Below is a small trained network, with its code and all its weights. Each question gives an input and a target symbol and asks what happens when units are switched off, that is, made to give their printed mean instead of their output.

import numpy as np


def w(rows, s, z=0):
    codes = np.array(rows[::2]) - 128.0
    scale = np.full(codes.shape[1], s)
    scale[-1] = z or s
    return codes * scale


def f(y):
    return y / 2 * (1 + np.tanh(0.7978845608 * (y + 0.044715 * y**3)))


def softmax(a):
    e = np.exp(a - a.max(-1, keepdims=True))
    return e / e.sum(-1, keepdims=True)


def log_softmax(a):
    a = a - a.max(-1, keepdims=True)
    return a - np.log(np.exp(a).sum(-1, keepdims=True))


def net(x, mask):
    ids = ['Δβζηπω'.index(c) for c in x.split()]
    T = len(ids)
    res = E[ids] + P[:T]
    r = res
    for j in range(2):
        rows = slice(2 * j, 2 * j + 2)
        q, k, v = (r @ M[0][rows].T for M in (Q, K, V))
        z = softmax(np.where(np.tri(T) > 0, q @ k.T / 2**0.5, -1e9)) @ v
        o = O[0][rows]
        res = res + np.where(mask[j], z, o[:, -1]) @ o[:, :-1]
    y = f(res @ A[0][:, :-1].T + A[0][:, -1])
    res = res + np.where(mask[2:14], y, B[0][:, -1]) @ B[0][:, :-1]
    return log_softmax(res[-1] @ U[:, :-1].T + U[:, -1])


Q, K, V, O, A, B = {}, {}, {}, {}, {}, {}
E = w([
[136,166,169],'Δ',
[158,168,56],'β',
[210,210,2],'ζ',
[116,136,130],'η',
[122,148,114],'π',
[125,125,69],'ω',
],0.02)
P = w([
[174,131,131],'0',
[17,180,98],'1',
[208,224,158],'2',
[114,67,116],'3',
[100,228,199],'4',
[77,108,95],'5',
[222,203,166],'6',
[113,67,109],'7',
[162,198,202],'8',
[141,34,120],'9',
[174,175,209],'10',
[80,109,98],'11',
[250,180,163],'12',
[108,73,108],'13',
],0.014)
Q[0] = w([
[247,89,136],'h1',
[157,162,127],'h1',
[76,88,65],'h2',
[138,87,101],'h2',
],0.011)
K[0] = w([
[210,3,130],'h1',
[113,121,62],'h1',
[95,80,232],'h2',
[142,107,186],'h2',
],0.015)
V[0] = w([
[109,157,185],'h1',
[206,46,2],'h1',
[190,102,165],'h2',
[122,69,132],'h2',
],0.0082)
O[0] = w([
[236,123,143,83],'h1',
[60,255,97,217],'h1',
[147,84,148,83],'h2',
[96,150,132,2],'h2',
],0.008,0.0048)
A[0] = w([
[64,37,55,135],'n1',
[193,171,185,189],'n2',
[119,164,17,181],'n3',
[36,63,182,254],'n4',
[16,66,90,88],'n5',
[190,143,100,174],'n6',
[206,150,75,134],'n7',
[5,73,92,173],'n8',
[19,162,215,65],'n9',
[19,34,147,160],'n10',
[157,219,149,84],'n11',
[131,128,65,41],'n12',
],0.013,0.006)
B[0] = w([
[90,14,149,160],'n1',
[193,83,92,179],'n2',
[85,80,222,248],'n3',
[117,216,1,160],'n4',
[206,21,114,144],'n5',
[144,194,100,177],'n6',
[109,103,158,190],'n7',
[224,69,144,158],'n8',
[29,99,144,143],'n9',
[34,108,39,155],'n10',
[125,47,99,216],'n11',
[87,157,102,150],'n12',
],0.0076,0.016)
U = w([
[196,210,86,186],'Δ',
[225,190,147,254],'β',
[95,160,136,95],'ζ',
[180,104,218,87],'η',
[222,68,186,29],'π',
[141,160,2,84],'ω',
],0.009,0.0064)

Each question gives the input, a string of symbols that net reads in full, and the target symbol t.
The units are the heads (2 rows each of Q, K, V and O) and the neurons (one row each of A and B). Each row of codes is followed by its name. A weight is (code - 128) times the scale printed after its matrix; where a second scale follows, it is the last column's (O, A, B and U).
mask holds one flag per unit, heads first, then neurons. A switched-off unit (its flag False) gives its mean, the last column of its rows in O or B, instead of its output. The means were averaged over made-up inputs and are rounded, as every weight is.
A unit's drop is (log p(t) with every unit on - log p(t) with that unit switched off) / (log p(t) with every unit on - log p(t) with every unit switched off).
The circuit of an input: a set's keep is (log p(t) with only the set's units on - log p(t) with every unit switched off) / (log p(t) with every unit on - log p(t) with every unit switched off). Starting from the 12 units with the biggest drops (on a tie, the unit counted first), units are removed one at a time, each time the one whose removal leaves the highest keep (on an exact tie, the one counted first), for as long as the keep stays at least 0.8.
circuit, biggest first: the units of the circuit, biggest drop first
unit that matters most: the unit with the biggest drop
k most important neurons: the k neurons with the biggest drops, biggest first
heads that matter: for each layer, one digit per head in row order, 1 if its drop is at least 0.15 and else 0, layers parted by /
drop when u is switched off: that unit's drop, to one decimal
input η η ω η ω, target β: unit that matters most	h1
input ζ η η η π η, target ω: heads that matter	10
input η ω η η ω η η ζ Δ ζ β, target ζ: heads that matter	10
input ζ ζ β Δ ζ η η Δ η π, target ω: heads that matter	01
input η ζ π ω β, target ζ: circuit, biggest first	h1, n3, n9
input η η η η, target ω: circuit, biggest first	n3, n4
input η η π η η η ζ ζ ζ ω, target π: 3 most important neurons	n8, n5, n1
input ζ η ω ζ η η η β Δ, target ζ: circuit, biggest first	h1, n9
input ζ η β ζ β η ω, target ζ: circuit, biggest first	h1, n3
input Δ ζ ζ Δ ω η η ζ η ω, target π: 2 most important neurons	n1, n8
input β η η π η, target β: 2 most important neurons	n3, n11
input ζ η η ω ω ω η η π ζ η ζ π, target ζ: 3 most important neurons	n9, n3, n8
input η ω ω η β Δ η ζ η ζ ω, target ζ: drop when n2 is switched off	0.1
input η ζ ζ β ζ η ζ ζ ω η Δ, target ζ: most important neuron	n9
input η η η η ζ η η ω η π, target ω: drop when n4 is switched off	0.5
input ζ η Δ π ζ π π Δ, target β: drop when n10 is switched off	0.1
